Group, then class:
[ 16   4 -15   6  -8   3 -24  21   4  35 -30 -15   9   7 -14   6 -21  32
 -12  -3  15 -18   5   1  19 -16 -17  17   8 -26   7  -3 -74  -9   8  -6
  18  -3   0 -16 -16   7   3 -10 -16 -15  20 -42 -13  11  12   8  -4  18
 -34 -28  -3 -24  -3  -5 -49 -30 -16  -1   8   5 -17  10 -24  -1   4  11
 -10   2 -36 -18  -2 -18   2  17 -16   4  25  -8   1 -45  -2   4   4   2
  -7  24  14 -11  14   4  12  12  10 -13 -33   6  13 -10  14   4 -17  -6
 -29 -45   5  -1 -91 -18  24  -1  -3 -15   4   4   8   8 -14  19 -14 -15
  15 -28  13   9  15   0   9] : M:HR
[ 25  -6   2   7  13   4   2   5  -5  10  22  -1 -12 -27 -16  11  -8  12
   9  -7  10 -19   0 -14  17  -3   7  -7  17  -9  10 -14  30 -23  -7 -24
  -1  -6  -7 -39 -27  15   8   2   0  20  17 -23 -10 -21  24   3   5 -10
 -60 -21 -28 -43  -3  12  -4   4   0  -5 -14  17  20  16   8 -29  -4  -8
 -22   5  -4  29 -11   8   3 -41  22  -5   3  -5   6 -33  17 -30 -12 -10
   8 -27  -1  28 -43   7   8  24   6  22  13 -15 -15  12  -1  -2  28  71
  33 -21  -4 -26 -60   1   5   2   9   4 -10  15   2  -1 -10 -36   7 -20
 -16  64   7  18  -3   1 -15] : N:Gd
[-17  11 -35   4  -6   4   4   7  -2 -30  12 -20 -45  15 -15 -19  -1  18
  40 -28   1  38 -15  11  10  13   0  -3  10  14  -5 -31   8  25 -14 -10
  16 -13  38  21  -3 -34  12  -8 -32  13  -6   1   9 -20  -5   0  -2   1
 -49 -29 -21  39  21 -14  29   2   1  -8 -38  -7  -9   5  -6 -14   4 -18
 -14  -4  17  -2  -8   1   5   3 -14  -1  -8   4   9  -9   1  29  39  13
 -11  17   8   2  -6  -2  -6  57  -9  44 -54 -17 -12 -21  -8 -28  20  -5
  18  29  -7   3  11  10  16 -24  -9 -19  10   8 -28  -4 -13 -22  16  46
  34 -50  14  32   0   3   8] : X:Hd
[-15  20  -2  17 -11  35   7  16  -4 -40  33   2 -85  24  12  -4  43 -11
  33  10  10  35  -1 -20   8  -6 -11 -15   0  15  17 -14  42 -10   8   3
  -5   0  10  13  -1 -20   0  -7 -46  14  -9  34  15   3  -5   0   3  17
  -6  -6 -10  57 -16 -15  11   8   9  -5 -14  -1 -13  12  17  -6  10 -33
   6  19   6  13  -3  18  -3 -27  -2   4  -1   7  -1  21 -25  -1  -5 -11
  13  -6 -13   1 -24  -1 -12  25  18   5 -34   5 -18   1 -18 -13   6  -4
  27  12 -17  14  42   1   3   2   6  26 -19  16 -35  -4  -1 -34  11  56
  11 -62   1   7   3  -8  -7] : X:MF
[-19  19  16   2   7   1   9   7   5  13 -15  -3 -26   2  23  -6  -7  47
 -30  -6  15 -32  -5   1 -14  -6   7  30  -6 -29  -1   2 -58   6   5 -10
 -29  18   6  21   9  17  39  10   0   4  22  -8  -7 -16  10 -16  -2  33
 -23 -59  -7  10  -6   6  -2 -22  -2  -3 -11   4  -2 -46  -5  -6 -13 -15
  -2   6 -17  -1   8 -22   1   7 -12  17  24   3  30 -41  28  32 -12  11
  -2   8  15   4   7  -2  13 -18  17 -13 -15  23  15   0  48  -7  15  15
  -6 -29  -1  27 -63   1   3 -57   9 -11   8  -1  -1  18  10   1   0  11
   2  10   2  15  18  -2 -28] : M:HR
[ 12  -3   0 -12   7 -21 -17  -4  -3 -12   4  -1  29 -25 -27   1  -1 -21
  -3  -5  -1 -13  -6  -6  17  11 -23  -6   3 -22  -6 -21  61 -30   3  19
   5   1 -10  -6   0  48  -4   5 -11  -3  13  14  10  -4   9  10  10 -12
   5  -9  -8 -29   5  22 -36   1 -17 -17 -21  13  -9   0 -20  -8   5  54
  14  11  23  12 -14 -16   1 -11  14  14  46 -10   1 -32 -22 -11  23  -2
   6 -35 -12   7 -30  13  -9 -18  16  29   5  -3  -3  -2  -9  -5  22  19
  20  -3   8 -14  18  -9   8  -7  22   1  -5  20   8  -9  49   3 -11  -4
 -19  19   6  14  -1   1  -6] : N:Gd
[  0   3  -3  12  -8   6  16  23  14   2  29 -27 -67  -2 -22 -10  16   5
  41 -40   6  25 -44   8  -4   8   7  -5  -3  -6   0 -13  23  16  -7 -10
   1   8  21  23   6 -57   5   0 -21  25   4 -12  12 -20   5  -8  11  49
 -68 -46  -8  53  -9 -25  32  19 -11 -24  -9   9 -36  21   7 -12  -1 -64
  -2   3  -9  -5  10 -15 -12 -14 -22 -23 -19   3  13 -10  38  -4  -9  11
 -16 -16  62  12 -27  17   4  58  -8   8 -67 -13  -4  -2 -22 -13   4   3
   7  18 -19 -22 -13   4  -1 -29 -19   1  -4  10 -31  -6 -25 -25 -11  88
  -2   1  35  17  -9   9   9] : X:Lc
[  4  -4   6  22  13  11  20 -10  11  31  28  34 -11 -25  10   7 -10 -13
   3  -1 -12   3   8   4  -4 -14   1  -8  -9 -30  24  -7  49   6  18  -6
 -17 -11   9 -19  -5  27   0   3  -4  -1   8   4 -12  10  25   3  12   9
   5 -37 -15 -38  -6   9 -12  14 -13 -12 -15  -4 -12   2 -12 -13  22  -3
  -2 -10   5 -10 -10 -18   6 -27   4  12  29   7  -4 -10  -1  -8 -29   2
  -2 -32  -6  10 -44 -11   3  -1   9   9  -6   3 -12   1   7  -1  32  63
   9   5  -7 -27   5 -10   1 -11   5  12  -4 -31  14  16  43   4   2  16
 -28  93  18  47 -17  10 -14] : N:QF
[ 20   5  14  21  11  -5  -7   8  -8   7  27  -1   9 -21 -21   1  -6 -38
   7 -31  25 -16  -3 -15 -20 -15 -13 -20   5 -15   8 -15  33 -14  28  -7
  -1  -8  -4 -29  -7  44   5   4 -16 -11  -3  -7  -3   6  21   5  -7 -50
  44  -5   6 -64   7  10 -29  10 -25   5 -14  23 -12  17  -7   2   5  32
  34 -10  20  10 -10 -17   0 -13  31  16  21 -12 -28 -23 -12 -42  -1 -21
   5 -29 -23   7 -55  28  14  26  20   0  19   4 -17   1  13 -11   6  72
  14  -3   2 -29  34  20  22  13  30   3 -19  21  -6  -8  34 -29   2 -14
  -2  67   3  17 -45   5   4] : N:ZP
[ 22 -16  10  -1  15  -7  13   0   3 -17   8   0  17 -38 -13  14  -5   1
  -7 -26  -8 -10   2  -5   6  -3  18  -3  15 -32   0  -6  60 -13  -1  -9
   5   1  -9   5 -17  38  26   4  -4   0   9  14   5 -28   6   7   2  16
   2 -27   2 -47  10  42 -26  -2 -20  -9 -31  11 -10   1   3 -10   1  48
   2  -8   4  30  -7 -30  -3  -4  23   2  40   5  14 -48  16   0   5  -5
  16 -40  -8   9 -49  27   2  -4   7  28  32  10   1  -7  -3   0  41  61
  19  -4  -2  -3  -7  -3   7 -18  12   3 -19   9   6   1  51 -43   0  11
 -34  54  -2  37   3  -4 -12] : N:Gd
[ 12  -5   3  24  10  -7   9 -17   5  21  13  -5 -29 -19   9 -13 -16  16
 -12 -11 -62   1  20   6 -10   0 -11   1  -6 -21  -3  -8  37   7   2  -8
  -8   3  -1  -3   8  16  22  17  -8   1  -8   4  10  27  12   8   5   3
 -12 -19  11 -35  15  10 -12  14   1  -5 -22  11   9  10   1 -18   0  -5
  -4  22   7   7  11 -10  -5 -21   8   1  15   7 -17 -25  11 -41 -19  15
  -2 -40  -9  29 -38  10  15 -26  14  21   6  -6  -5   6  21  -4  24  51
   9   8  -7 -18  39  -6  14  30   5  11 -17   7   7  11  29 -12   2  13
 -24  95 -15  31 -21 -23  11] : N:QF
[ 30 -11 -13  14  20  -4  17 -14  -3 -26  34   5 -29 -25  -8  -1   1 -21
  17   2  -2  14  -1 -13  -8  -6 -24   9 -18 -13  15  -1  29  14  -1  -8
   8   1   8 -24 -15  14  12   3   2  16   4   2   4  -3 -28  -7  19 -12
 -21 -14  -8   2  10  40  12  -7  -1 -12   4  -5   8   8  11  -4   5 -19
   1 -11  19  26  -7  -2  -1 -17   7  -2  14  -2 -12 -13   9 -14 -10  -9
  -5  -1 -11   8 -22  -3 -17   5  29  22  -9   7 -20   6  14 -13  24  50
  15   2   4 -17  22  12   4   6  26  27  -8   8 -11   8   8 -23  14  18
 -22  43  -7  30 -14  -4  -9] : N:ZP
[ 17 -39   7  18  23   7  20  -4  -2 -11  36  -5  31  -8  -3 -13   6  -9
 -12  -1 -12  18  21   0 -27   5   3   8 -11 -11  12  10  60 -17 -13 -16
  30   5  29 -22 -10  25   2  25  12 -12  14 -43  -3  -5  15  12  -5  -9
 -29  -2 -28 -41  15  19 -22   3 -15 -11 -22   6   3  26  -1 -18 -10  10
  -9  21   0  26 -11  19  -3 -21  14   3  22   6   1  -3  18  -4  29  26
  21 -34   5   5 -42  -8  -4 -18  19  48  45  -6  14 -95   9   1  29  50
  24 -14 -15  -2 -73   5   4   0   0  35 -29  17  28  10  14  -6   9 -65
 -48  52   1  33 -30  17 -18] : N:QF
[-12  24  -4  10  -6 -14  -6   1  -3 -55  64 -12 -11  25  16 -18   1 -17
  44  15  -9   6   2 -12   2  -2  -9 -15  10  -1  21 -19  17  36   1  10
  -8  -6  29   3  12  -6  -6  15 -15  17 -27  18   8 -29   0  -3  -8 -28
  -8   0 -19  71 -16 -18  27  15  11   5 -12   2 -34  -5  15 -16   1 -23
  -2  -8  32   3   8  13  -1  -9 -10  -1   2  10   6  34  -7  -8 -27  -5
   0  -1  -7  -5  -5 -14 -17  25  26   9   2   4 -12  -8  -6 -25  -8  10
  35   2  52  34  63  16   8 -14   7  19   6  -5 -11   4  -9 -47   5  64
  27 -12  30   0 -21  18  -3] : X:MF
[ -8  18  10  11   2   1   1  17   0  45  -6 -18 -39  -2  38 -10 -12  73
   3   5  41 -16 -10  -5  -8 -30  -9  30  -7 -34   9  -7 -28  14  17   0
 -35   5  22  47   5  -2  12  12 -15  13  26  11   3 -22  18   1  -8  58
  14 -50   1  33  -6 -20   9   3   7  -5 -21  -2 -30 -34  11  -5  14 -43
 -10   0  -7 -81   7 -27  10 -11 -15 -12  11   6  22   3  21  37 -54  22
  -5 -27  -7   1 -12   1   9 -23  16 -12 -60   9  12  -7   8  -1  10   0
   6 -19 -15   7  58 -13  -1 -40 -14   4  -6 -21  -1  28  36  -1  10  55
 -17  45  24  24  12 -10  17] : M:Rg

Group, then class:
[  2  -7  -2 -43  13  -3  38 -32   8  -3 -11 -15  -3 -14  -5  11 -19   0
 -19  18 -13  -1   8   1  -7  -2   4 -11  -1  -9  -3 -23  -2 -11  -4   0
  20 -30   4  -7   3  14  -1  -5  11 -10   2  -5 -13  40  -5 -20 -17  -2
  -5   2  -1  16   1   3  -3  -6  10 -16   1  41   1  11 -24  -7  -8   6
  14  -7   5   1   9   7   4  -2  -6   4   2  -3  10 -13  -5  -2  -4   7
 -20 -13  -3  -7   5  -5  22 -28  31  -4 -10 -10   1   0  -9  -9  11  -2
   6  -6 -12   0  18 -35   0  -2  -9  23   8  -4  -7  38  -3  17  11   2
 -16  12  21  41 -11   4  14] : GP:Nc
[ -8   8   0  23   9  -2 -37  -3   0   0  -7   3   7   1   4  -5  -3   4
  43 -15  16  -2 -13   5  -2  -5 -14  10  -4  27  12   2  -1   2   2   6
 -18  15  -8   0   7   0   2   0 -16  -5  -3   7  -1   0   4   8   5   4
   4   1   5 -14   3 -23  -2   2 -16  14  -1  -7   2 -17  21   1   7   4
  -9   6  -4  -1 -20   8  -9   8   0 -10  -4 -12  -5  -5   5  -4  -6  -3
 -13   9   2   5  -5  -4  -7  39 -16   7  18  15  -4  10  15  -9 -19  -2
 -10   9  31  15 -13  37   7  -2   3 -13   3  -1  -2  -5  -7   3   0   4
  14 -14   4 -27   7   2 -13] : Jq:Lq
[-10   5  17 -11 -21  -8  -3 -54 -31  -4 -18 -19  -1   4   7  -5 -31  -6
  20  20  -3  -6   7   4   1 -15 -24  24  -2   2  11  -5  -4  11 -10  13
   0 -33   0   8  15   5   7  -8 -32 -20   9 -12 -69  -1   5 -30 -17  12
  -1   9  14  -7   4 -35   3  10  18   2   5  38   9  -1 -12 -13 -23  10
  -4 -15  -3   2  -8   6 -10  -1 -16 -50   5 -36  25 -13  13  -4   3  -1
 -88  -1   3   5   0 -10  19  17 -12   9  68  19  -4  17 -19 -36 -12   6
   8  -1  48   9  14  75  -3  10 -23   9   1  -4  10  51 -40   2  14   2
  36   3 -13   3   0   5  20] : QN:Sz
[ -6  16  -5 -33 -10  -6  -6 -81 -36   1  -9 -34   1  13  -3   1 -58  -2
  -5   4  -8  -5  -2   7  -8 -25 -29   6   4  31  10 -10  -1  -8   2  20
   1 -36   1   7   9  38   3  -3 -18 -24   0 -20 -21  65   5 -41 -16   4
  -8   5  17   7   9 -15  -2  -7  16 -35   3  96  12   1  -2  -5  -7  11
  19  -9   3   0  -5  18  11   0  15  -6   5 -28  13 -34  -3  -1 -18   6
 -57  -2   0  10   1 -19  16  51  31  14  42   7  -6  14  -6 -31  -9   0
   0   5  10   3  -5  -9  23  -9   4  24  -4   0 -19  71 -25  15  12  10
   0  32   4  31   4  17   2] : Rj:Dt
[-10  14   4 -31  40 -15 -14 -84  18  -8 -29 -17   5 -29   1   4 -32   4
  52  -5   2  -2 -12   8 -15 -19 -33  -2  -9  66  21 -24 -10 -21   2  25
  -1 -25  -8  14  15  36   3  17  -2  -9  -9  -6 -27  61  -2 -34 -10   8
 -11   1  20  -1   6 -29 -11   0  -8  -9  -8  86   7 -10   9   1  -5  10
  -2   6  -1  -8 -14  32  -7   2  -4 -29   1 -29  18 -23   0  -7 -31   1
 -92  -8  -4  14   5  -8  17  25  17  13  41  24  -9  14  12 -47 -16 -13
 -26   2  61  14   1  19  18  -9  -3  15  13  -1  -6  71  -8  34  19   6
  10   1  27  23   8  10 -22] : Rj:JT
[ -1  -1 -15 -26  -5  -7  35 -14 -30  -1 -17 -14  -2  -2   0   2 -14 -10
 -18  16  -1   5   9   5  -2  -1   6  -7  -2 -28 -13 -20   2  -7 -18 -11
  16 -26  10  -2   5   8  -2 -21  14   0   0  -1 -14  48  -5   0 -10 -10
  -4  -2  -2  14   1  -5   1   7  10 -15   2   4  -4   8 -21  -3  -9   1
  18 -13   5  -1   6 -21  -4  -1 -12  22   3   0  -9  -7  -2  -3  11   4
   4   1  -5  -9   2  -4   9 -31  11 -15 -50 -23   1   0  -9  18   5   1
   0  -7 -11   8  23 -33  -2 -12 -14  21  15  -7  -5   7  17  25   6   0
 -24  11  17  26  -8 -10  29] : GP:Nc
[  0  13 -17 -32 -30  -1 -10 -52 -38   3  -5 -29  -2   6  -5  -1 -29 -14
 -50  -8  -2  -4   3   1   4 -14 -18   2   3  11  12  -7   4  -5  11  19
   9 -16   0  10   1  33  -2  12 -11 -16   1 -25   9  87   4 -21 -11  17
  -5  -2   5   3   7  21  -2  -6   9 -29  -1  74   8  -9   3   8  -6   3
  20  -8   0  -1   2   8  19   0  25  22   6 -11  -1 -67 -11   8  -6  10
  12  12   4   7  -4 -22  11  41  25   6  22   2  -8  12  14 -10   6  -1
   6  -1  -6   6 -23 -29   9 -18  16  16 -15   5 -19  60  -8  -8   4  -1
 -12  18   8   6  -9  11   7] : QN:ML
[ -2   8 -34  -2 -41   6  -7  -3 -77   8   5 -38   1  45  -2   5 -45  -1
 -37  -4   1  -2   3   6   5  -9  -5   0  14 -46  10  13  12   4   7   8
   2  -7  11   6  -6  12  -2 -24 -21 -23   2 -15  29  56  11  -7 -10   2
 -17   5  -9   3  12 -12   5 -11   9 -29   7  34  -4   2   6   7   0  -1
  31  -5   7   7   4 -23  33   2  39  39   4 -13 -23 -69 -14  10   7   8
  51  21   7   5  -3 -29  -3  60  27  -2 -10 -16  -7  14   9   8  -1   7
  16   4 -79  20  -8 -55   7 -16  17  19 -13   4 -29  14 -24   8  -6   3
 -27  29  25   2   4  16  31] : QN:ML
[  6  21  -5 -31 -39  -6 -31 -88 -42   3 -14  -9  -4 -13   5 -44 -16 -14
 -48  -3  10   0   2   3  -3 -18 -40  13  -8  60   3 -14  -3  -3  14  27
   5   0 -10   9  16  44   7  30  -4  -7   1 -28 -26  95   7 -28 -10  14
  -5   7  23  -3   2  46  -1  21   6 -19  -7  96  13 -30  -2   9 -13   5
  13 -30 -11 -11  -6  28  -6   4  -1   3  13 -17   6 -37   3  -3 -13   5
 -46  23  -5   7   0 -17   7  33   1  17  51  18 -11  11  13 -11   4 -12
   6  -1  95  -5 -31  43  10 -32  10   6 -12   1   3  78  14 -33   9   1
  26  13 -43  -7  -4  -2   0] : QN:ML
[  8  -8   3 -37  -7  -8  24 -61 -19  -5  -7 -12  -9  -1   5  -3 -26  -6
 -13  19 -13  -2   1   3  -4 -12 -11   4   1  24  -8 -12  -3  -5  -8   4
   8 -33   1  -3   8  24   1  -2   2 -17   3 -14 -37  19   1 -37 -17  -2
  -4   6   5  14   2   0   2   2  21 -23   2  65  16   7 -25 -11 -10   9
  12 -24   3  -2   3  17  -1  -2  -4 -18   8 -16  11  23   2  -7  -8   7
 -65 -14  -8   3   2   0  15 -11  19   2  16  -4  -4   3 -19 -13   2   2
   6  -8  38 -15  15  14   7  -7 -10  14  -4  -2   3  36   0   3  16   1
   8  30 -35  36   3   4   3] : GP:Nc
